Here is a tiny trained network, its code and every weight. The questions are about switching its units off for an input and a class, where a switched-off unit gives its printed mean instead of its output.

import numpy as np


def w(rows, s, z=0):
    codes = np.array(rows[::2]) - 128.0
    scale = np.full(codes.shape[1], s)
    scale[-1] = z or s
    return codes * scale


def norm(h):
    return h / np.sqrt((h * h).mean(-1, keepdims=True) + 1e-5)


def f(y):
    return y / 2 * (1 + np.tanh(0.7978845608 * (y + 0.044715 * y**3)))


def log_softmax(a):
    a = a - a.max(-1, keepdims=True)
    return a - np.log(np.exp(a).sum(-1, keepdims=True))


def net(x, mask):
    res = np.array(x, float).reshape(1, 8) / 4 @ E
    u = 0
    for l in range(2):
        y = f(norm(res) @ A[l][:, :-1].T + A[l][:, -1])
        res = res + np.where(mask[u : u + 11], y, B[l][:, -1]) @ B[l][:, :-1]
        u += 11
    return log_softmax(norm(res)[-1] @ U[:, :-1].T + U[:, -1])


A, B = {}, {}
E = w([
[151,133,165,150,94,1],'x0',
[232,86,108,88,172,115],'x1',
[132,118,133,123,106,136],'x2',
[127,131,126,130,135,126],'x3',
[122,141,121,135,157,118],'x4',
[139,144,19,158,74,98],'x5',
[129,123,130,125,115,132],'x6',
[126,58,136,206,124,132],'x7',
],0.0067)
A[0] = w([
[132,115,210,105,140,157,77],'L0N0',
[87,136,127,127,148,168,92],'L0N1',
[117,35,154,192,149,130,109],'L0N2',
[32,168,190,135,100,80,52],'L0N3',
[136,196,172,68,111,117,72],'L0N4',
[170,93,134,74,153,111,112],'L0N5',
[132,117,217,109,181,147,2],'L0N6',
[209,90,117,121,168,121,48],'L0N7',
[105,146,192,102,94,6,164],'L0N8',
[131,153,255,116,143,128,59],'L0N9',
[148,197,134,70,121,140,87],'L0N10',
],0.012,0.0045)
B[0] = w([
[117,146,40,125,106,133,180],'L0N0',
[135,151,167,129,147,167,157],'L0N1',
[56,103,114,72,148,59,189],'L0N2',
[138,145,198,112,127,118,214],'L0N3',
[64,65,116,100,148,79,164],'L0N4',
[112,129,211,113,130,145,162],'L0N5',
[162,194,2,110,80,116,179],'L0N6',
[168,172,183,36,109,138,164],'L0N7',
[184,51,124,200,146,181,254],'L0N8',
[133,167,71,193,109,117,204],'L0N9',
[46,66,135,128,109,69,162],'L0N10',
],0.0092,0.0076)
A[1] = w([
[54,145,154,205,119,141,171],'L1N0',
[86,78,119,118,155,54,117],'L1N1',
[123,36,96,99,148,106,182],'L1N2',
[118,140,146,176,61,107,203],'L1N3',
[72,102,113,61,178,184,82],'L1N4',
[179,158,128,97,39,110,92],'L1N5',
[113,95,151,87,93,147,3],'L1N6',
[79,140,128,113,141,252,61],'L1N7',
[97,105,129,134,148,127,104],'L1N8',
[104,172,204,159,95,191,89],'L1N9',
[160,177,30,153,94,78,163],'L1N10',
],0.011,0.0029)
B[1] = w([
[135,176,119,7,93,173,230],'L1N0',
[51,101,86,124,103,102,184],'L1N1',
[68,202,125,128,136,130,202],'L1N2',
[160,146,89,115,206,125,201],'L1N3',
[95,109,123,186,108,136,192],'L1N4',
[102,172,126,128,169,156,156],'L1N5',
[131,126,125,131,98,122,122],'L1N6',
[194,60,120,199,156,68,199],'L1N7',
[112,96,105,121,115,90,138],'L1N8',
[159,138,174,88,148,126,165],'L1N9',
[145,201,135,160,64,160,254],'L1N10',
],0.011,0.0064)
U = w([
[121,204,76,139,116,149,132],'0',
[3,109,105,92,140,90,76],'1',
[135,80,134,174,172,132,249],'2',
[129,148,169,38,163,155,79],'3',
],0.018,0.0018)

Each question gives the input, the list of numbers given to net, and the class t.
The units are the neurons (one row each of A and B). Each row of codes is followed by its name. A weight is (code - 128) times the scale printed after its matrix; where a second scale follows, it is the last column's (A, B and U).
mask holds one flag per neuron, layer by layer. A switched-off neuron (its flag False) gives its mean, the last column of its row in B, instead of its output. The means were averaged over made-up inputs and are rounded, as every weight is.
A unit's drop is (log p(t) with every unit on - log p(t) with that unit switched off) / (log p(t) with every unit on - log p(t) with every unit switched off).
The circuit of an input: a set's keep is (log p(t) with only the set's units on - log p(t) with every unit switched off) / (log p(t) with every unit on - log p(t) with every unit switched off). Starting from the 12 units with the biggest drops (on a tie, the unit counted first), units are removed one at a time, each time the one whose removal leaves the highest keep (on an exact tie, the one counted first), for as long as the keep stays at least 0.8.
circuit, biggest first: the units of the circuit, biggest drop first
k most important neurons: the k neurons with the biggest drops, biggest first
k most important neurons of layer l: the k neurons of layer l with the biggest drops, biggest first
input [8,-2,5,-8,2,3,6,8], class 1: 2 most important neurons -> [L0N2, L1N1]
input [6,-2,1,1,2,-7,2,4], class 0: most important neuron of layer 0 -> [L0N9]
input [2,5,-8,3,-8,6,-7,7], class 1: 2 most important neurons -> [L0N2, L0N6]
input [7,1,8,0,3,6,-4,-5], class 2: 3 most important neurons of layer 0 -> [L0N8, L0N6, L0N0]
input [2,-3,8,0,-7,6,4,-7], class 1: circuit, biggest first -> [L0N10, L0N4]
input [-6,5,8,-4,-7,-2,4,3], class 2: 3 most important neurons of layer 1 -> [L1N7, L1N0, L1N4]
input [-4,8,7,-4,-5,5,-6,7], class 3: 2 most important neurons -> [L0N7, L0N10]
input [1,3,-3,-3,5,1,4,-2], class 3: 2 most important neurons -> [L0N7, L0N2]
input [2,-8,0,5,-5,-5,-3,-7], class 3: 3 most important neurons -> [L1N0, L0N3, L0N2]
input [7,7,-1,-6,-8,-6,1,-3], class 2: 4 most important neurons -> [L0N8, L1N0, L0N5, L0N9]
input [-8,-1,-4,-7,3,-7,4,0], class 2: 3 most important neurons -> [L1N7, L0N1, L1N0]
input [6,-8,-6,-7,8,1,2,0], class 3: 3 most important neurons -> [L1N0, L0N3, L1N7]
input [-6,-6,-4,4,-5,4,1,2], class 2: circuit, biggest first -> [L1N7, L0N6]
input [3,2,-1,-1,-1,-1,2,-3], class 1: 3 most important neurons -> [L0N4, L0N10, L1N2]
input [-8,0,-6,1,0,2,-7,5], class 2: circuit, biggest first -> [L1N7]
input [1,8,2,-2,5,3,3,-7], class 3: 3 most important neurons -> [L0N7, L0N2, L0N5]
input [-2,-8,-5,-3,-8,6,0,5], class 3: 2 most important neurons of layer 1 -> [L1N0, L1N9]
input [3,0,5,0,2,-6,-6,-6], class 0: 2 most important neurons of layer 0 -> [L0N9, L0N6]
input [8,-2,5,5,4,-7,6,8], class 1: 2 most important neurons of layer 1 -> [L1N1, L1N7]
input [2,8,-7,-7,-1,-1,7,7], class 3: circuit, biggest first -> [L0N7]
